Below is a small trained network, with its code and all its weights. Each question gives an input and a class and asks what happens when units are switched off, that is, made to give their printed mean instead of their output.

import numpy as np


def w(rows, s, z=0):
    codes = np.array(rows[::2]) - 128.0
    scale = np.full(codes.shape[1], s)
    scale[-1] = z or s
    return codes * scale


def norm(h):
    return h / np.sqrt((h * h).mean(-1, keepdims=True) + 1e-5)


def f(y):
    return np.maximum(y, 0)


def log_softmax(a):
    a = a - a.max(-1, keepdims=True)
    return a - np.log(np.exp(a).sum(-1, keepdims=True))


def net(x, mask):
    res = np.array(x, float).reshape(1, 8) / 4 @ E
    u = 0
    for l in range(3):
        y = f(norm(res) @ A[l][:, :-1].T + A[l][:, -1])
        res = res + np.where(mask[u : u + 4], y, B[l][:, -1]) @ B[l][:, :-1]
        u += 4
    return log_softmax(norm(res)[-1] @ U[:, :-1].T + U[:, -1])


A, B = {}, {}
E = w([
[98,85,159,125,26,140,183,105,60],'x0',
[172,253,57,33,54,94,114,122,88],'x1',
[60,141,120,84,149,186,154,79,158],'x2',
[79,48,74,53,112,139,85,229,105],'x3',
[60,118,79,147,157,19,213,117,113],'x4',
[106,144,254,54,149,55,97,119,102],'x5',
[79,212,190,178,93,164,173,230,165],'x6',
[81,174,125,174,174,161,86,116,7],'x7',
],0.0059)
A[0] = w([
[163,89,138,89,100,122,178,126,227,32],'L0N1',
[158,194,147,199,140,106,155,38,176,104],'L0N2',
[124,73,181,118,3,166,234,83,30,108],'L0N3',
[201,189,194,195,127,132,181,13,131,1],'L0N4',
],0.0073,0.0072)
B[0] = w([
[155,90,174,153,29,92,160,120,207,160],'L0N1',
[81,64,65,59,134,145,112,216,124,219],'L0N2',
[188,167,95,116,254,127,96,162,184,253],'L0N3',
[68,33,101,35,80,130,39,223,78,181],'L0N4',
],0.009,0.0048)
A[1] = w([
[170,76,107,113,134,97,99,7,108,1],'L1N1',
[189,139,164,141,123,165,98,113,126,106],'L1N2',
[142,60,84,97,126,122,95,94,115,64],'L1N3',
[141,115,153,111,76,197,66,118,139,108],'L1N4',
],0.011,0.0047)
B[1] = w([
[87,218,197,184,96,162,167,226,163,202],'L1N1',
[108,133,72,164,180,45,225,119,116,191],'L1N2',
[76,191,167,164,108,161,169,216,156,253],'L1N3',
[34,118,80,135,162,2,225,113,104,245],'L1N4',
],0.008,0.0044)
A[2] = w([
[87,167,121,186,168,172,77,95,2,47],'L2N1',
[160,213,67,54,19,94,128,97,121,3],'L2N2',
[99,23,173,202,137,133,135,122,177,92],'L2N3',
[155,188,106,103,100,146,109,124,138,25],'L2N4',
],0.0086,0.002)
B[2] = w([
[200,77,145,84,42,99,159,96,244,209],'L2N1',
[116,60,198,196,152,177,93,58,75,218],'L2N2',
[154,183,117,116,97,156,79,52,37,254],'L2N3',
[135,116,120,174,140,176,87,115,125,158],'L2N4',
],0.011,0.0049)
U = w([
[71,37,90,57,96,154,63,209,90,108],'0',
[140,109,175,189,141,187,85,32,63,95],'1',
[192,68,165,112,30,92,168,86,233,74],'2',
[134,144,125,128,142,127,139,129,125,254],'3',
[84,212,188,186,95,182,162,220,147,59],'4',
[188,145,98,103,247,131,96,140,165,153],'5',
[126,118,120,130,135,116,135,127,115,198],'6',
[67,120,77,148,157,33,212,94,86,64],'7',
],0.012,0.0099)

Each question gives the input, the list of numbers given to net, and the class t.
The units are the neurons (one row each of A and B). Each row of codes is followed by its name. A weight is (code - 128) times the scale printed after its matrix; where a second scale follows, it is the last column's (A, B and U).
mask holds one flag per neuron, layer by layer. A switched-off neuron (its flag False) gives its mean, the last column of its row in B, instead of its output. The means were averaged over made-up inputs and are rounded, as every weight is.
A unit's drop is (log p(t) with every unit on - log p(t) with that unit switched off) / (log p(t) with every unit on - log p(t) with every unit switched off).
The circuit of an input: a set's keep is (log p(t) with only the set's units on - log p(t) with every unit switched off) / (log p(t) with every unit on - log p(t) with every unit switched off). Starting from all 12 units, units are removed one at a time, each time the one whose removal leaves the highest keep (on an exact tie, the one counted first), for as long as the keep stays at least 0.8.
circuit, biggest first: the units of the circuit, biggest drop first
most important unit: the unit with the biggest drop
top k neurons: the k neurons with the biggest drops, biggest first
top k neurons in layer l: the k neurons of layer l with the biggest drops, biggest first
input [7,-6,4,1,-7,-4,1,4], class 5: top 3 neurons	[L0N3; L2N2; L1N2]
input [-8,-8,-2,2,6,-6,-2,-5], class 1: top 2 neurons	[L2N3; L0N3]
input [-2,-3,4,5,-8,-2,-5,-2], class 7: circuit, biggest first	[L1N4; L0N2; L0N3]
input [0,7,4,-1,6,6,5,-7], class 1: circuit, biggest first	[L2N2; L1N4; L2N1; L1N3]
input [2,-4,6,-8,-5,0,-3,0], class 0: circuit, biggest first	[L0N4]
input [6,7,-6,-7,0,3,2,-6], class 0: top 2 neurons	[L0N4; L0N2]
input [-7,1,5,2,-6,5,-7,-5], class 4: top 2 neurons	[L1N1; L0N3]
input [5,-7,4,4,-3,-1,6,6], class 1: circuit, biggest first	[L2N3; L1N3]
input [1,-5,1,0,5,-1,6,6], class 2: top 2 neurons	[L2N1; L1N3]
input [-3,3,4,4,8,-4,-4,-8], class 2: circuit, biggest first	[L0N1; L1N4]
input [2,3,8,-6,-2,-7,6,8], class 2: circuit, biggest first	[L2N1; L1N3]
input [4,-6,5,-1,-7,3,2,-1], class 7: top 2 neurons	[L1N4; L1N2]
input [-7,8,-3,0,-2,-6,-7,8], class 1: top 2 neurons	[L2N2; L0N3]
input [-8,5,8,6,7,6,4,-8], class 2: circuit, biggest first	[L0N1; L0N3; L0N2]
input [8,5,1,1,3,-2,-8,5], class 4: circuit, biggest first	[L1N1; L1N3]
input [1,-5,-2,-6,-5,6,-8,2], class 4: circuit, biggest first	[L1N1]
input [0,6,0,-5,6,4,6,-1], class 1: top 2 neurons	[L2N2; L1N4]
input [-6,4,1,-8,7,3,3,-4], class 0: top 2 neurons	[L0N2; L0N4]
input [0,-3,5,0,0,-2,-8,-7], class 4: top 3 neurons	[L1N1; L1N3; L2N1]
input [-8,-2,-5,4,-3,0,6,8], class 2: top 3 neurons	[L2N1; L0N3; L1N3]
input [2,-1,2,5,-4,-2,5,-8], class 2: circuit, biggest first	[L0N1]
input [2,-4,-2,-7,6,1,4,-4], class 0: circuit, biggest first	[L0N4; L0N2]
input [8,-2,4,7,5,-4,-3,-2], class 5: circuit, biggest first	[L0N3; L0N4]
input [-8,4,6,-8,-2,-5,-8,4], class 0: top 3 neurons	[L0N2; L0N4; L0N3]
input [-1,5,2,4,4,5,7,7], class 2: top 2 neurons in layer 0	[L0N2; L0N3]
input [6,-5,5,-8,-8,-7,-6,-4], class 0: circuit, biggest first	[L0N4; L0N2]
input [3,-8,1,3,4,1,7,-3], class 1: most important unit	L2N3
input [-1,0,-8,-5,-2,-4,-8,3], class 4: top 2 neurons	[L1N3; L1N1]
input [-3,-2,7,0,7,-5,-7,6], class 4: top 4 neurons	[L1N1; L1N3; L0N3; L1N4]
